[[ -8  24  26  22  -3 -19  -9 -13   7]
 [-12   0   4  26  -1 -23 -16 -11  14]
 [ 14  14   6  18  15 -34  10   2 -22]
 [ 17  16   6  -7  10  -9  21   8 -30]]
:
[[-12   0   4  26  -1 -23 -16 -11  14]
 [ 14  14   6  18  15 -34  10   2 -22]
 [ 17  16   6  -7  10  -9  21   8 -30]
 [ -8  24  26  22  -3 -19  -9 -13   7]]

[[-17  -1  -6   2 -17   4   1   9   6   5  -4  -5]
 [-11  -8  -5 -15 -21   9   4  29  11  17  14   8]
 [-15   8  -8  -9   3 -24 -16  22  -2  34 -13   2]]
:
[[-11  -8  -5 -15 -21   9   4  29  11  17  14   8]
 [-17  -1  -6   2 -17   4   1   9   6   5  -4  -5]
 [-15   8  -8  -9   3 -24 -16  22  -2  34 -13   2]]

[[  1  26  -3]
 [ 29 -14 -39]]
:
[[ 29 -14 -39]
 [  1  26  -3]]

[[ 12   3  15  -5  -3   2   2 -13  20  24  10]
 [ 23  39  11  -1   0  -5  24  -2   4   4  -7]
 [ 24 -14 -14   1  -1 -25   1   1 -31 -26  -1]
 [ 23 -10   8  -6 -12   6   8 -25   9  10  -8]
 [-23 -36  13   5   1  -1   8   5   2   1  -4]
 [-19  -9  10   1   0  -6  17  11  -1  -4 -14]
 [ -2   1  23 -11  -8   4  -2  -6 -11 -16  -8]
 [ -8 -17 -17  -7   2  36 -14  -2  13   9  36]]
:
[[-23 -36  13   5   1  -1   8   5   2   1  -4]
 [ -8 -17 -17  -7   2  36 -14  -2  13   9  36]
 [ 24 -14 -14   1  -1 -25   1   1 -31 -26  -1]
 [ 23 -10   8  -6 -12   6   8 -25   9  10  -8]
 [-19  -9  10   1   0  -6  17  11  -1  -4 -14]
 [ -2   1  23 -11  -8   4  -2  -6 -11 -16  -8]
 [ 12   3  15  -5  -3   2   2 -13  20  24  10]
 [ 23  39  11  -1   0  -5  24  -2   4   4  -7]]

[[ -2 -10  15  -4]
 [  6  -6  24 -10]
 [  6 -11 -20  23]
 [ 35   0 -18   1]
 [ -5   3 -11 -12]]
:
[[  6 -11 -20  23]
 [ -2 -10  15  -4]
 [  6  -6  24 -10]
 [ 35   0 -18   1]
 [ -5   3 -11 -12]]

[[  7   1  -3  -5   9   8 -45  24   6   6 -16  14   7 -12]
 [ 17 -10   7 -11 -15 -11 -33  17  -3   8 -12   9 -19 -11]]
:
[[ 17 -10   7 -11 -15 -11 -33  17  -3   8 -12   9 -19 -11]
 [  7   1  -3  -5   9   8 -45  24   6   6 -16  14   7 -12]]

[[ 15  16 -14   0  -7]
 [-12  17   7  20 -11]
 [-19 -25 -15   5  18]
 [-18 -42 -33 -10  -8]
 [ -8  -3 -33   7   3]
 [ 23   6   6   8 -12]]
:
[[-18 -42 -33 -10  -8]
 [-19 -25 -15   5  18]
 [ -8  -3 -33   7   3]
 [ 23   6   6   8 -12]
 [ 15  16 -14   0  -7]
 [-12  17   7  20 -11]]

[[  4   3  -9  13 -19 -23]
 [-18 -31 -11  34 -10  -3]
 [  6  -7 -12 -40  -5 -27]]
:
[[-18 -31 -11  34 -10  -3]
 [  6  -7 -12 -40  -5 -27]
 [  4   3  -9  13 -19 -23]]

[[ -8 -10 -28   2  -4   5]
 [ 17 -14   1 -16 -10 -16]
 [ -7   1   8  12   1 -26]
 [  1  -4 -20  -7   9 -12]
 [-20   0 -13 -25  45   0]
 [  3 -13  11   0  18  -5]
 [ -2 -23  19  17  17   5]
 [  4 -26  -5  -9  -4  12]]
:
[[  4 -26  -5  -9  -4  12]
 [ -2 -23  19  17  17   5]
 [ 17 -14   1 -16 -10 -16]
 [  3 -13  11   0  18  -5]
 [ -8 -10 -28   2  -4   5]
 [  1  -4 -20  -7   9 -12]
 [-20   0 -13 -25  45   0]
 [ -7   1   8  12   1 -26]]
